Below are the code and all the weights of a small trained network. Each question names an input and a class and asks about switching units off, where a switched-off unit gives its printed mean instead of its output.

import numpy as np


def w(rows, s, z=0):
    codes = np.array(rows[::2]) - 128.0
    scale = np.full(codes.shape[1], s)
    scale[-1] = z or s
    return codes * scale


def f(y):
    return y / 2 * (1 + np.tanh(0.7978845608 * (y + 0.044715 * y**3)))


def log_softmax(a):
    a = a - a.max(-1, keepdims=True)
    return a - np.log(np.exp(a).sum(-1, keepdims=True))


def net(x, mask):
    res = np.array(x, float).reshape(1, 8) / 4 @ E
    y = f(res @ A[0][:, :-1].T + A[0][:, -1])
    res = res + np.where(mask, y, B[0][:, -1]) @ B[0][:, :-1]
    return log_softmax(res[-1] @ U[:, :-1].T + U[:, -1])


A, B = {}, {}
E = w([
[110,123,154,127,137,134,97,173,111],'x0',
[118,5,67,117,155,145,179,172,183],'x1',
[173,108,147,125,142,145,127,120,114],'x2',
[126,143,43,30,224,125,58,77,158],'x3',
[151,111,126,98,106,129,118,120,129],'x4',
[179,192,191,138,122,148,153,162,242],'x5',
[115,122,132,136,119,143,99,151,128],'x6',
[166,108,140,125,131,161,135,101,121],'x7',
],0.012)
A[0] = w([
[128,170,104,82,160,136,96,97,80,97],'N0',
[150,115,173,147,78,106,170,169,177,198],'N1',
[122,163,146,121,121,144,102,113,113,209],'N2',
[123,153,79,88,207,151,63,94,168,176],'N3',
[80,172,116,115,123,169,106,76,42,238],'N4',
[108,81,95,122,169,115,118,125,93,113],'N5',
[128,131,173,123,110,155,152,91,106,187],'N6',
[115,78,101,137,149,138,157,149,162,149],'N7',
[152,168,186,108,143,142,145,159,248,159],'N8',
[125,143,145,132,78,86,143,109,44,255],'N9',
[129,59,110,126,143,120,179,164,137,151],'N10',
[90,60,118,144,117,120,153,115,80,194],'N11',
[150,246,182,125,120,147,96,111,147,185],'N12',
[121,95,155,118,152,114,149,140,189,99],'N13',
],0.015,0.0055)
B[0] = w([
[73,147,128,177,189,80,72,96,163,180],'N0',
[89,92,230,177,93,167,188,65,127,223],'N1',
[132,171,143,142,128,93,101,86,131,171],'N2',
[168,124,75,55,218,63,69,141,166,234],'N3',
[162,116,150,247,164,48,92,164,126,204],'N4',
[150,61,49,108,133,46,187,77,143,180],'N5',
[85,164,168,140,109,95,128,176,105,163],'N6',
[186,64,72,111,111,172,172,135,164,196],'N7',
[165,158,200,10,149,217,112,169,206,252],'N8',
[207,156,123,212,109,183,118,186,52,200],'N9',
[11,80,108,112,128,183,128,137,140,206],'N10',
[57,135,42,135,91,143,146,141,67,197],'N11',
[134,223,142,62,68,102,106,7,87,238],'N12',
[93,141,146,90,196,190,125,181,165,175],'N13',
],0.015,0.021)
U = w([
[189,170,160,232,46,96,130,214,2,253],'0',
[179,122,122,202,203,41,41,104,118,96],'1',
[143,210,236,126,27,153,129,90,87,110],'2',
[157,215,123,14,134,91,48,76,132,86],'3',
[56,63,49,171,54,211,161,152,36,184],'4',
[133,30,30,77,178,53,149,169,142,67],'5',
[117,69,217,112,99,221,216,185,187,71],'6',
[197,88,116,46,222,195,114,212,225,78],'7',
],0.0066,0.0041)

Each question gives the input, the list of numbers given to net, and the class t.
The units are the neurons (one row each of A and B). Each row of codes is followed by its name. A weight is (code - 128) times the scale printed after its matrix; where a second scale follows, it is the last column's (A, B and U).
mask holds one flag per neuron, in row order. A switched-off neuron (its flag False) gives its mean, the last column of its row in B, instead of its output. The means were averaged over made-up inputs and are rounded, as every weight is.
A unit's drop is (log p(t) with every unit on - log p(t) with that unit switched off) / (log p(t) with every unit on - log p(t) with every unit switched off).
The circuit of an input: a set's keep is (log p(t) with only the set's units on - log p(t) with every unit switched off) / (log p(t) with every unit on - log p(t) with every unit switched off). Starting from the 12 units with the biggest drops (on a tie, the unit counted first), units are removed one at a time, each time the one whose removal leaves the highest keep (on an exact tie, the one counted first), for as long as the keep stays at least 0.8.
circuit, biggest first: the units of the circuit, biggest drop first
most important unit: the unit with the biggest drop
k most important neurons: the k neurons with the biggest drops, biggest first
drop of u: that unit's drop, to one decimal
input [5,-2,5,-2,-3,8,8,6], class 2: most important unit => N12
input [7,2,7,7,-3,0,-6,-1], class 5: circuit, biggest first => (N8 N5)
input [5,-5,-5,0,8,0,-8,-6], class 0: circuit, biggest first => (N8 N9)
input [7,4,-8,1,0,-3,-8,-3], class 5: 2 most important neurons => (N1 N5)
input [-7,5,-3,-3,1,0,-2,3], class 4: 2 most important neurons => (N8 N11)
input [3,7,-2,1,6,0,5,-5], class 5: 4 most important neurons => (N8 N9 N5 N1)
input [-2,4,-2,0,-8,-8,-6,3], class 4: 2 most important neurons => (N11 N3)
input [-7,6,3,0,7,8,8,-4], class 6: 2 most important neurons => (N1 N3)
input [-2,1,-7,-8,1,-1,8,8], class 4: 3 most important neurons => (N4 N8 N11)
input [6,-4,-6,0,1,-3,-3,0], class 0: 2 most important neurons => (N3 N9)
input [6,0,7,-4,3,3,6,7], class 2: 2 most important neurons => (N7 N10)
input [4,-3,-7,-1,-7,6,4,-6], class 2: 2 most important neurons => (N3 N1)
input [-3,-8,-3,-3,-5,-1,-4,6], class 0: drop of N9 => 0.2
input [-4,3,-5,-2,7,3,-1,0], class 6: drop of N3 => 0.1
input [8,-2,1,5,3,-7,-1,-2], class 1: drop of N13 => 0.0
input [4,4,8,-1,8,-2,-6,-8], class 4: most important unit => N3
